Below is a small trained network, with its code and all its weights. Each question gives an input and a class and asks what happens when units are switched off, that is, made to give their printed mean instead of their output.

import numpy as np


def w(rows, s, z=0):
    codes = np.array(rows[::2]) - 128.0
    scale = np.full(codes.shape[1], s)
    scale[-1] = z or s
    return codes * scale


def norm(h):
    return h / np.sqrt((h * h).mean(-1, keepdims=True) + 1e-5)


def f(y):
    return y / 2 * (1 + np.tanh(0.7978845608 * (y + 0.044715 * y**3)))


def log_softmax(a):
    a = a - a.max(-1, keepdims=True)
    return a - np.log(np.exp(a).sum(-1, keepdims=True))


def net(x, mask):
    res = np.array(x, float).reshape(1, 3) / 4 @ E
    u = 0
    for l in range(3):
        y = f(norm(res) @ A[l][:, :-1].T + A[l][:, -1])
        res = res + np.where(mask[u : u + 5], y, B[l][:, -1]) @ B[l][:, :-1]
        u += 5
    return log_softmax(norm(res)[-1] @ U[:, :-1].T + U[:, -1])


A, B = {}, {}
E = w([
[125,140,35,117,128,179,141,158,124,58,126],'x0',
[127,128,76,133,136,167,130,12,132,139,122],'x1',
[109,134,79,122,135,205,141,170,157,253,94],'x2',
],0.0022)
A[0] = w([
[125,123,178,124,126,119,133,115,134,230,130,10],'L0N1',
[125,128,32,122,127,172,135,184,133,119,128,2],'L0N2',
[125,122,136,128,128,129,130,253,135,169,128,58],'L0N3',
[125,120,69,129,131,162,130,47,138,190,126,54],'L0N4',
[129,130,84,129,127,166,125,161,127,217,125,81],'L0N5',
],0.017,0.002)
B[0] = w([
[153,95,88,247,167,151,12,158,113,151,84,227],'L0N1',
[157,101,107,250,168,147,10,154,111,165,84,239],'L0N2',
[148,246,206,38,104,145,171,66,65,123,180,235],'L0N3',
[151,253,218,40,103,144,158,78,60,126,183,247],'L0N4',
[73,18,66,97,107,86,232,174,217,107,106,238],'L0N5',
],0.008,0.014)
A[1] = w([
[154,124,77,197,150,154,97,103,133,130,91,95],'L1N1',
[76,77,68,88,127,131,203,156,196,156,110,88],'L1N2',
[113,62,132,130,133,53,130,70,180,34,161,204],'L1N3',
[142,80,98,235,168,137,8,159,132,175,92,41],'L1N4',
[96,31,101,119,125,48,147,108,205,3,161,2],'L1N5',
],0.012,0.00069)
B[1] = w([
[126,96,153,157,116,120,96,141,112,124,120,184],'L1N1',
[84,88,90,115,154,97,197,132,187,73,115,153],'L1N2',
[106,74,115,140,108,107,168,155,166,117,108,153],'L1N3',
[166,67,95,218,151,133,2,148,123,151,111,253],'L1N4',
[78,132,84,78,174,124,221,128,179,109,117,155],'L1N5',
],0.0091,0.018)
A[2] = w([
[110,143,63,98,149,161,93,103,152,188,147,10],'L2N1',
[111,160,89,109,158,136,93,77,163,136,156,44],'L2N2',
[137,247,170,52,126,147,142,57,85,89,181,69],'L2N3',
[125,187,121,98,145,158,78,123,161,142,146,71],'L2N4',
[136,221,116,130,187,154,69,125,129,105,146,67],'L2N5',
],0.011,0.0013)
B[2] = w([
[160,70,156,180,114,126,162,128,39,105,134,126],'L2N1',
[178,211,155,132,140,83,152,166,185,88,107,126],'L2N2',
[141,254,192,41,60,159,116,40,83,125,220,249],'L2N3',
[136,53,113,146,55,113,221,156,66,210,103,147],'L2N4',
[133,106,139,73,115,82,194,178,171,103,100,174],'L2N5',
],0.005,0.017)
U = w([
[153,239,200,56,73,144,143,76,72,139,184,217],'0',
[162,73,113,232,146,133,2,156,113,154,100,163],'1',
[66,88,76,97,151,106,230,154,206,97,104,1],'2',
],0.0064,0.00028)

Each question gives the input, the list of numbers given to net, and the class t.
The units are the neurons (one row each of A and B). Each row of codes is followed by its name. A weight is (code - 128) times the scale printed after its matrix; where a second scale follows, it is the last column's (A, B and U).
mask holds one flag per neuron, layer by layer. A switched-off neuron (its flag False) gives its mean, the last column of its row in B, instead of its output. The means were averaged over made-up inputs and are rounded, as every weight is.
A unit's drop is (log p(t) with every unit on - log p(t) with that unit switched off) / (log p(t) with every unit on - log p(t) with every unit switched off).
The circuit of an input: a set's keep is (log p(t) with only the set's units on - log p(t) with every unit switched off) / (log p(t) with every unit on - log p(t) with every unit switched off). Starting from the 12 units with the biggest drops (on a tie, the unit counted first), units are removed one at a time, each time the one whose removal leaves the highest keep (on an exact tie, the one counted first), for as long as the keep stays at least 0.8.
units of the circuit, in order: the units of the circuit, biggest drop first
unit that matters most: the unit with the biggest drop
k most important neurons: the k neurons with the biggest drops, biggest first
top k neurons in layer l: the k neurons of layer l with the biggest drops, biggest first
drop of u: that unit's drop, to one decimal
input [5,2,6], class 2: units of the circuit, in order -> L0N5
input [-7,7,6], class 0: top 2 neurons in layer 0 -> L0N4; L0N2
input [1,1,1], class 0: 4 most important neurons -> L0N4; L0N1; L1N4; L0N2
input [-4,-6,8], class 2: 3 most important neurons -> L0N5; L0N4; L0N2
input [4,4,7], class 2: 4 most important neurons -> L0N5; L0N1; L0N3; L0N4
input [-7,2,8], class 2: 4 most important neurons -> L0N5; L0N2; L1N2; L0N4
input [1,-4,6], class 2: 3 most important neurons -> L0N5; L0N4; L0N3
input [3,-3,3], class 0: 4 most important neurons -> L0N3; L0N1; L1N4; L0N2
input [6,-6,3], class 0: 3 most important neurons -> L0N3; L0N1; L1N4
input [-5,-7,-2], class 0: 2 most important neurons -> L0N3; L0N2
input [-1,-7,2], class 0: drop of L0N3 -> 2.4
input [-3,-7,1], class 0: drop of L0N3 -> 2.3
input [3,2,7], class 2: drop of L0N5 -> 1.0
input [-5,8,-6], class 0: unit that matters most -> L0N5
